Here is a tiny trained network, its code and every weight. The questions are about switching its units off for an input and a class, where a switched-off unit gives its printed mean instead of its output.

import numpy as np


def w(rows, s, z=0):
    codes = np.array(rows[::2]) - 128.0
    scale = np.full(codes.shape[1], s)
    scale[-1] = z or s
    return codes * scale


def norm(h):
    return h / np.sqrt((h * h).mean(-1, keepdims=True) + 1e-5)


def f(y):
    return y / 2 * (1 + np.tanh(0.7978845608 * (y + 0.044715 * y**3)))


def log_softmax(a):
    a = a - a.max(-1, keepdims=True)
    return a - np.log(np.exp(a).sum(-1, keepdims=True))


def net(x, mask):
    res = np.array(x, float).reshape(1, 3) / 4 @ E
    u = 0
    for l in range(3):
        y = f(norm(res) @ A[l][:, :-1].T + A[l][:, -1])
        res = res + np.where(mask[u : u + 13], y, B[l][:, -1]) @ B[l][:, :-1]
        u += 13
    return log_softmax(norm(res)[-1] @ U[:, :-1].T + U[:, -1])


A, B = {}, {}
E = w([
[86,168,220,120,125,88],'x0',
[251,149,171,127,176,151],'x1',
[98,108,107,37,220,94],'x2',
],0.0025)
A[0] = w([
[62,218,65,163,127,121,179],'L0N0',
[172,131,149,227,135,114,104],'L0N1',
[116,144,200,63,87,94,23],'L0N2',
[161,196,143,152,119,193,121],'L0N3',
[176,91,92,111,135,193,48],'L0N4',
[146,130,105,5,180,66,166],'L0N5',
[131,119,95,114,128,205,2],'L0N6',
[131,126,145,89,129,113,222],'L0N7',
[177,47,178,78,88,104,165],'L0N8',
[189,101,142,216,16,132,157],'L0N9',
[164,18,10,179,180,201,147],'L0N10',
[114,134,202,59,91,97,76],'L0N11',
[104,194,204,161,145,31,147],'L0N12',
],0.0028,0.0019)
B[0] = w([
[143,64,133,142,123,147,200],'L0N0',
[65,129,134,100,112,147,138],'L0N1',
[160,134,129,138,134,92,92],'L0N2',
[90,118,105,90,134,146,144],'L0N3',
[95,140,108,129,119,22,106],'L0N4',
[105,131,156,104,61,206,235],'L0N5',
[138,207,138,134,162,4,65],'L0N6',
[142,81,128,130,78,152,211],'L0N7',
[132,105,127,106,114,145,157],'L0N8',
[106,123,151,34,106,187,246],'L0N9',
[173,93,138,104,69,64,255],'L0N10',
[150,137,112,131,98,96,123],'L0N11',
[170,76,83,123,96,84,201],'L0N12',
],0.0031,0.0013)
A[1] = w([
[112,113,156,93,134,130,93],'L1N0',
[81,150,122,45,254,102,2],'L1N1',
[182,181,136,156,191,174,132],'L1N2',
[236,136,137,169,172,109,82],'L1N3',
[139,166,88,190,138,160,143],'L1N4',
[125,100,125,60,168,51,119],'L1N5',
[151,152,135,105,106,62,82],'L1N6',
[81,198,249,136,145,54,58],'L1N7',
[84,76,115,88,52,121,124],'L1N8',
[127,105,162,34,129,193,89],'L1N9',
[64,125,64,144,110,136,133],'L1N10',
[188,187,137,174,207,170,89],'L1N11',
[109,118,82,79,220,90,38],'L1N12',
],0.0043,0.0014)
B[1] = w([
[158,124,111,166,133,137,142],'L1N0',
[121,109,94,102,43,223,156],'L1N1',
[79,160,122,114,146,103,137],'L1N2',
[90,160,148,117,167,86,147],'L1N3',
[97,110,139,69,102,115,114],'L1N4',
[135,120,142,167,112,173,166],'L1N5',
[114,128,127,184,129,144,109],'L1N6',
[206,77,1,87,77,89,167],'L1N7',
[138,155,164,135,175,115,254],'L1N8',
[139,113,160,188,154,120,209],'L1N9',
[143,198,155,112,175,95,182],'L1N10',
[94,200,173,105,146,86,125],'L1N11',
[122,138,147,145,60,150,138],'L1N12',
],0.0045,0.0021)
A[2] = w([
[212,106,23,114,101,90,45],'L2N0',
[113,212,162,156,42,166,70],'L2N1',
[161,116,191,118,163,167,202],'L2N2',
[129,139,68,174,105,140,160],'L2N3',
[132,133,108,113,79,226,39],'L2N4',
[111,77,81,128,83,87,138],'L2N5',
[144,108,96,46,78,132,123],'L2N6',
[162,117,155,255,167,104,45],'L2N7',
[165,170,106,186,91,72,61],'L2N8',
[99,105,105,26,144,197,26],'L2N9',
[143,107,91,113,188,112,103],'L2N10',
[198,87,36,67,61,43,6],'L2N11',
[2,134,64,187,129,88,122],'L2N12',
],0.0048,0.0017)
B[2] = w([
[131,162,137,179,95,33,209],'L2N0',
[116,32,18,102,103,191,182],'L2N1',
[98,148,68,125,114,73,250],'L2N2',
[102,125,180,98,178,113,152],'L2N3',
[87,104,172,78,88,196,192],'L2N4',
[174,173,106,142,163,105,199],'L2N5',
[85,82,135,185,121,132,194],'L2N6',
[15,89,149,215,182,135,125],'L2N7',
[68,94,91,149,142,147,118],'L2N8',
[108,103,115,191,75,155,160],'L2N9',
[93,157,166,128,37,148,130],'L2N10',
[166,122,50,237,48,9,232],'L2N11',
[252,233,198,51,198,97,198],'L2N12',
],0.0037,0.0019)
U = w([
[109,59,109,81,58,248,181],'0',
[168,231,160,38,188,101,168],'1',
[165,113,77,196,62,32,133],'2',
[40,99,149,187,187,123,2],'3',
],0.012,0.0024)

Each question gives the input, the list of numbers given to net, and the class t.
The units are the neurons (one row each of A and B). Each row of codes is followed by its name. A weight is (code - 128) times the scale printed after its matrix; where a second scale follows, it is the last column's (A, B and U).
mask holds one flag per neuron, layer by layer. A switched-off neuron (its flag False) gives its mean, the last column of its row in B, instead of its output. The means were averaged over made-up inputs and are rounded, as every weight is.
A unit's drop is (log p(t) with every unit on - log p(t) with that unit switched off) / (log p(t) with every unit on - log p(t) with every unit switched off).
The circuit of an input: a set's keep is (log p(t) with only the set's units on - log p(t) with every unit switched off) / (log p(t) with every unit on - log p(t) with every unit switched off). Starting from the 12 units with the biggest drops (on a tie, the unit counted first), units are removed one at a time, each time the one whose removal leaves the highest keep (on an exact tie, the one counted first), for as long as the keep stays at least 0.8.
circuit, biggest first: the units of the circuit, biggest drop first
unit that matters most: the unit with the biggest drop
top k neurons: the k neurons with the biggest drops, biggest first
top k neurons in layer l: the k neurons of layer l with the biggest drops, biggest first
drop of u: that unit's drop, to one decimal
input [8,5,-1], class 2: unit that matters most -> L1N7
input [-2,-8,-8], class 0: top 3 neurons -> [L2N1; L0N9; L1N3]
input [3,-1,-3], class 3: top 3 neurons in layer 0 -> [L0N5; L0N12; L0N9]
input [-3,3,0], class 3: top 2 neurons in layer 0 -> [L0N10; L0N12]
input [6,-5,4], class 2: circuit, biggest first -> [L1N7; L2N11]
input [5,-5,0], class 1: top 2 neurons in layer 1 -> [L1N8; L1N1]
input [-1,0,1], class 3: top 2 neurons -> [L1N7; L2N7]
input [2,7,-6], class 1: top 3 neurons in layer 1 -> [L1N1; L1N11; L1N3]
input [-6,5,4], class 2: top 3 neurons -> [L0N10; L1N8; L1N10]
input [3,-7,6], class 1: top 3 neurons -> [L2N12; L0N9; L1N10]
input [-5,-6,4], class 1: top 2 neurons -> [L2N12; L1N7]
input [-1,3,-2], class 3: top 2 neurons in layer 2 -> [L2N7; L2N12]
input [-7,-8,-2], class 1: top 2 neurons -> [L2N12; L1N7]
input [8,-2,3], class 2: circuit, biggest first -> [L1N7]
input [-7,5,5], class 2: top 2 neurons -> [L0N10; L0N9]
input [8,-3,7], class 2: top 3 neurons -> [L1N7; L0N9; L2N11]
input [2,-6,6], class 0: top 3 neurons -> [L1N1; L2N9; L1N3]
input [6,-6,3], class 1: top 4 neurons -> [L2N12; L0N10; L0N6; L1N8]
input [7,-7,-3], class 1: top 2 neurons -> [L2N12; L0N10]
input [1,3,4], class 0: unit that matters most -> L1N1
input [5,7,-7], class 0: top 2 neurons in layer 1 -> [L1N8; L1N10]
input [-2,-6,-7], class 0: top 2 neurons -> [L2N1; L0N9]
input [-1,-4,5], class 0: drop of L1N1 -> 1.6
input [0,1,2], class 3: drop of L0N5 -> 0.4
